Below are the code and all the weights of a small trained network. Each question names an input and a target symbol and asks about switching units off, where a switched-off unit gives its printed mean instead of its output.

import numpy as np


def w(rows, s, z=0):
    codes = np.array(rows[::2]) - 128.0
    scale = np.full(codes.shape[1], s)
    scale[-1] = z or s
    return codes * scale


def norm(h):
    return h / np.sqrt((h * h).mean(-1, keepdims=True) + 1e-5)


def f(y):
    return np.maximum(y, 0)


def softmax(a):
    e = np.exp(a - a.max(-1, keepdims=True))
    return e / e.sum(-1, keepdims=True)


def log_softmax(a):
    a = a - a.max(-1, keepdims=True)
    return a - np.log(np.exp(a).sum(-1, keepdims=True))


def net(x, mask):
    ids = ['βγδζηλμξπσφψω'.index(c) for c in x.split()]
    T = len(ids)
    res = E[ids] + P[:T]
    u = 0
    for l in range(3):
        q, k, v = (norm(res) @ M[l].T for M in (Q, K, V))
        z = softmax(np.where(np.tri(T) > 0, q @ k.T / 4**0.5, -1e9)) @ v
        res = res + np.where(mask[u], z, O[l][:, -1]) @ O[l][:, :-1]
        u += 1
        y = f(norm(res) @ A[l][:, :-1].T + A[l][:, -1])
        res = res + np.where(mask[u : u + 4], y, B[l][:, -1]) @ B[l][:, :-1]
        u += 4
    return log_softmax(norm(res)[-1] @ U[:, :-1].T + U[:, -1])


Q, K, V, O, A, B = {}, {}, {}, {}, {}, {}
E = w([
[171,44,91,130,98,114,191,141,64,75],'β',
[229,180,87,125,126,228,173,199,136,69],'γ',
[254,83,192,136,136,130,181,112,74,112],'δ',
[177,181,92,86,171,213,168,231,119,88],'ζ',
[163,95,45,166,105,94,147,55,108,94],'η',
[223,133,47,87,128,176,203,95,143,178],'λ',
[182,118,98,79,165,62,91,38,82,135],'μ',
[92,88,128,106,159,32,108,95,66,104],'ξ',
[62,100,188,129,168,67,150,187,86,74],'π',
[35,144,26,92,139,115,168,170,150,117],'σ',
[80,127,147,199,130,140,217,184,183,97],'φ',
[83,166,100,180,172,98,93,107,165,71],'ψ',
[92,123,144,83,199,113,188,144,162,184],'ω',
],0.0039)
P = w([
[150,20,103,67,115,151,131,110,150,45],'0',
[111,60,139,55,89,189,146,71,112,45],'1',
[181,92,122,77,99,32,138,162,196,86],'2',
[177,48,95,126,58,94,57,203,137,153],'3',
[162,154,100,101,157,78,201,107,97,68],'4',
[84,124,144,94,92,186,164,36,49,82],'5',
[172,148,91,149,113,8,147,164,126,152],'6',
[167,132,102,165,43,57,63,197,83,212],'7',
[130,221,121,156,171,79,198,74,75,123],'8',
[90,213,137,159,119,171,174,48,5,145],'9',
[130,153,110,208,215,53,131,132,155,195],'10',
[116,118,121,238,168,105,68,150,125,253],'11',
[97,120,166,133,205,86,147,62,237,115],'12',
],0.0042)
Q[0] = w([
[182,187,91,127,214,3,201,158,140,108],'0.h0',
[123,124,113,150,78,151,57,178,47,218],'0.h0',
[156,147,88,219,162,103,147,166,82,163],'0.h0',
[164,85,130,132,124,75,85,176,234,138],'0.h0',
],0.016)
K[0] = w([
[16,218,142,196,209,74,164,117,142,225],'0.h0',
[113,174,116,70,30,152,199,122,1,48],'0.h0',
[154,239,140,168,129,139,165,71,28,169],'0.h0',
[68,104,153,112,216,228,167,24,134,72],'0.h0',
],0.011)
V[0] = w([
[117,124,204,236,124,84,58,133,97,2],'0.h0',
[232,85,182,219,77,179,230,112,161,150],'0.h0',
[67,60,225,122,150,113,215,218,74,141],'0.h0',
[229,90,208,54,182,79,84,56,66,178],'0.h0',
],0.012)
O[0] = w([
[137,160,161,222,181,74,6,117,64,59,157],'0.h0',
[159,251,236,128,37,101,147,131,107,192,202],'0.h0',
[73,131,255,97,226,167,163,160,75,137,252],'0.h0',
[103,87,161,176,116,221,61,31,194,217,16],'0.h0',
],0.0085,0.0033)
A[0] = w([
[167,105,119,154,110,70,52,129,117,70,17],'0.n0',
[148,108,134,60,158,51,146,92,145,164,254],'0.n1',
[220,187,93,145,93,86,105,86,120,130,230],'0.n2',
[124,125,144,174,167,80,58,182,94,8,86],'0.n3',
],0.012,0.00082)
B[0] = w([
[90,145,124,143,163,131,128,111,253,62,182],'0.n0',
[122,133,164,162,116,210,189,154,136,112,161],'0.n1',
[54,108,149,216,152,182,121,196,191,116,182],'0.n2',
[224,205,40,89,115,69,168,59,118,187,253],'0.n3',
],0.0065,0.013)
Q[1] = w([
[96,6,101,176,150,89,45,239,74,211],'1.h0',
[127,105,147,222,164,87,213,230,88,159],'1.h0',
[89,224,84,134,44,61,180,182,67,136],'1.h0',
[147,1,75,41,174,102,68,137,197,117],'1.h0',
],0.0095)
K[1] = w([
[100,151,92,97,97,187,181,30,107,29],'1.h0',
[64,206,91,135,111,148,206,133,90,161],'1.h0',
[146,156,92,142,41,155,103,195,75,155],'1.h0',
[110,123,105,105,169,133,169,92,254,86],'1.h0',
],0.012)
V[1] = w([
[55,50,157,196,72,3,254,32,51,190],'1.h0',
[96,74,140,215,88,113,127,190,54,141],'1.h0',
[162,79,166,118,187,78,192,99,209,158],'1.h0',
[85,154,146,80,182,151,78,180,211,57],'1.h0',
],0.0049)
O[1] = w([
[127,160,132,2,93,184,88,165,191,57,181],'1.h0',
[161,73,106,57,115,94,86,103,164,98,11],'1.h0',
[96,189,122,118,142,194,221,123,131,133,246],'1.h0',
[153,108,111,199,158,97,202,77,105,155,98],'1.h0',
],0.0031,0.0011)
A[1] = w([
[80,57,77,185,91,189,146,102,221,145,122],'1.n0',
[129,85,128,112,32,118,63,82,216,220,3],'1.n1',
[102,202,72,126,4,167,146,207,174,149,198],'1.n2',
[96,197,203,164,43,139,127,128,99,222,105],'1.n3',
],0.011,0.0017)
B[1] = w([
[144,183,153,9,88,155,85,254,123,88,254],'1.n0',
[192,191,98,148,154,228,134,87,9,131,222],'1.n1',
[177,37,211,189,158,79,173,47,139,127,220],'1.n2',
[108,52,79,26,109,20,113,139,147,97,239],'1.n3',
],0.0073,0.0091)
Q[2] = w([
[62,106,148,191,183,137,109,112,83,114],'2.h0',
[174,123,84,120,140,143,99,120,145,171],'2.h0',
[150,144,254,161,166,141,91,101,128,71],'2.h0',
[117,70,183,207,136,128,183,49,130,148],'2.h0',
],0.012)
K[2] = w([
[178,56,113,158,175,130,120,33,145,86],'2.h0',
[101,182,119,96,179,126,147,121,124,119],'2.h0',
[135,92,159,199,187,166,112,118,255,203],'2.h0',
[127,36,177,188,150,75,187,65,158,131],'2.h0',
],0.011)
V[2] = w([
[186,99,193,148,204,124,164,83,179,122],'2.h0',
[127,182,88,117,185,148,65,172,187,159],'2.h0',
[254,101,208,153,218,159,103,165,133,194],'2.h0',
[70,153,115,138,165,110,102,195,114,178],'2.h0',
],0.0054)
O[2] = w([
[148,140,167,187,183,102,115,107,22,185,162],'2.h0',
[176,133,236,37,91,145,197,117,194,27,100],'2.h0',
[48,199,194,138,179,110,179,82,2,76,251],'2.h0',
[185,143,110,136,101,159,107,120,148,67,69],'2.h0',
],0.0027,0.0021)
A[2] = w([
[119,43,163,77,228,59,170,111,107,138,153],'2.n0',
[102,55,215,54,153,177,158,134,75,186,254],'2.n1',
[72,38,148,76,162,248,63,77,131,121,151],'2.n2',
[86,77,119,64,251,153,70,153,55,127,231],'2.n3',
],0.013,0.00083)
B[2] = w([
[93,136,77,156,76,227,88,169,46,131,245],'2.n0',
[86,209,83,188,170,114,100,63,195,105,248],'2.n1',
[127,113,121,158,161,1,137,230,77,210,222],'2.n2',
[187,49,201,58,115,146,167,75,223,96,203],'2.n3',
],0.0088,0.011)
U = w([
[34,104,121,11,39,109,32,99,130,69,141],'β',
[104,19,165,227,47,65,170,127,86,133,254],'γ',
[80,191,206,170,112,55,33,24,124,222,52],'δ',
[36,165,87,244,107,228,138,90,38,107,109],'ζ',
[153,147,219,176,71,186,77,215,212,36,104],'η',
[220,151,140,85,35,163,214,37,184,167,168],'λ',
[206,139,56,109,121,213,22,192,72,220,92],'μ',
[184,1,190,92,193,30,120,157,172,171,104],'ξ',
[176,109,198,97,227,216,90,26,77,71,247],'π',
[130,30,37,38,130,198,204,174,105,45,12],'σ',
[159,225,175,79,130,63,192,195,23,106,142],'φ',
[186,166,8,174,166,56,89,76,186,66,150],'ψ',
[21,181,126,88,219,164,162,178,221,184,73],'ω',
],0.0055,0.00091)

Each question gives the input, a string of symbols that net reads in full, and the target symbol t.
The units are the heads (4 rows each of Q, K, V and O) and the neurons (one row each of A and B). Each row of codes is followed by its name. A weight is (code - 128) times the scale printed after its matrix; where a second scale follows, it is the last column's (O, A, B and U).
mask holds one flag per unit, layer by layer, with each layer's heads first. A switched-off unit (its flag False) gives its mean, the last column of its rows in O or B, instead of its output. The means were averaged over made-up inputs and are rounded, as every weight is.
A unit's drop is (log p(t) with every unit on - log p(t) with that unit switched off) / (log p(t) with every unit on - log p(t) with every unit switched off).
The circuit of an input: a set's keep is (log p(t) with only the set's units on - log p(t) with every unit switched off) / (log p(t) with every unit on - log p(t) with every unit switched off). Starting from the 12 units with the biggest drops (on a tie, the unit counted first), units are removed one at a time, each time the one whose removal leaves the highest keep (on an exact tie, the one counted first), for as long as the keep stays at least 0.8.
circuit, biggest first: the units of the circuit, biggest drop first
k most important neurons: the k neurons with the biggest drops, biggest first
k most important neurons of layer l: the k neurons of layer l with the biggest drops, biggest first
drop of u: that unit's drop, to one decimal
input η ξ ζ ψ π σ η ξ δ, target ξ: circuit, biggest first	(0.h0, 2.n2, 2.n3)
input φ σ ω φ φ μ η η μ η ξ π η, target π: circuit, biggest first	(0.h0)
input φ λ σ π λ β ω ζ β, target ω: circuit, biggest first	(0.h0, 2.n1)
input φ π φ μ β φ, target μ: circuit, biggest first	(0.h0, 1.n0, 2.n2)
input φ ξ λ ζ η π λ μ ψ ψ, target μ: circuit, biggest first	(0.h0, 1.n0, 2.n2)
input φ δ ζ μ ψ β μ, target ψ: 2 most important neurons of layer 0	(0.n3, 0.n0)
input δ σ η ψ μ η δ λ λ, target λ: 2 most important neurons of layer 1	(1.n2, 1.n1)
input φ ψ σ μ δ μ γ μ, target μ: 2 most important neurons of layer 1	(1.n1, 1.n0)
input δ φ ψ φ ζ γ λ δ ζ η π γ, target η: 2 most important neurons of layer 0	(0.n2, 0.n3)
input π λ δ φ, target λ: 2 most important neurons of layer 1	(1.n2, 1.n1)
input δ μ β γ η, target η: 2 most important neurons	(0.n2, 1.n0)
input φ φ μ λ σ φ λ φ φ μ π δ ξ, target π: 2 most important neurons of layer 2	(2.n3, 2.n0)
input φ ξ γ λ μ μ φ ζ η γ, target ζ: 3 most important neurons	(0.n3, 1.n2, 2.n0)
input σ μ φ η μ γ μ ξ φ π φ μ, target π: most important neuron	(2.n3)
input γ ξ ψ μ λ μ μ σ, target μ: 2 most important neurons of layer 1	(1.n1, 1.n0)
input β γ φ φ σ γ γ φ ψ β ω π, target β: 2 most important neurons	(1.n3, 2.n0)
input λ ζ δ ω β ζ λ ω φ π, target ω: 2 most important neurons of layer 2	(2.n1, 2.n2)
input φ η φ λ, target η: 2 most important neurons of layer 1	(1.n0, 1.n2)
input ψ ω δ λ φ π ξ μ η φ γ β λ, target λ: 2 most important neurons of layer 1	(1.n2, 1.n1)
input σ μ λ, target σ: circuit, biggest first	(0.h0)
input μ δ ω ψ σ ξ δ φ ξ η η, target ξ: 2 most important neurons	(2.n2, 2.n3)
input π δ ξ λ λ, target ξ: 2 most important neurons of layer 2	(2.n2, 2.n3)
input ω η λ λ λ β ω μ, target β: drop of 0.n0	0.0
input φ σ β σ, target σ: drop of 0.h0	1.3
input ζ ζ μ ψ π, target ψ: drop of 0.n3	0.1
input δ γ δ δ ζ μ λ ζ φ π, target ζ: drop of 0.n3	0.1
input η π π ψ φ φ ξ ψ φ φ, target ψ: most important neuron of layer 0	(0.n3)
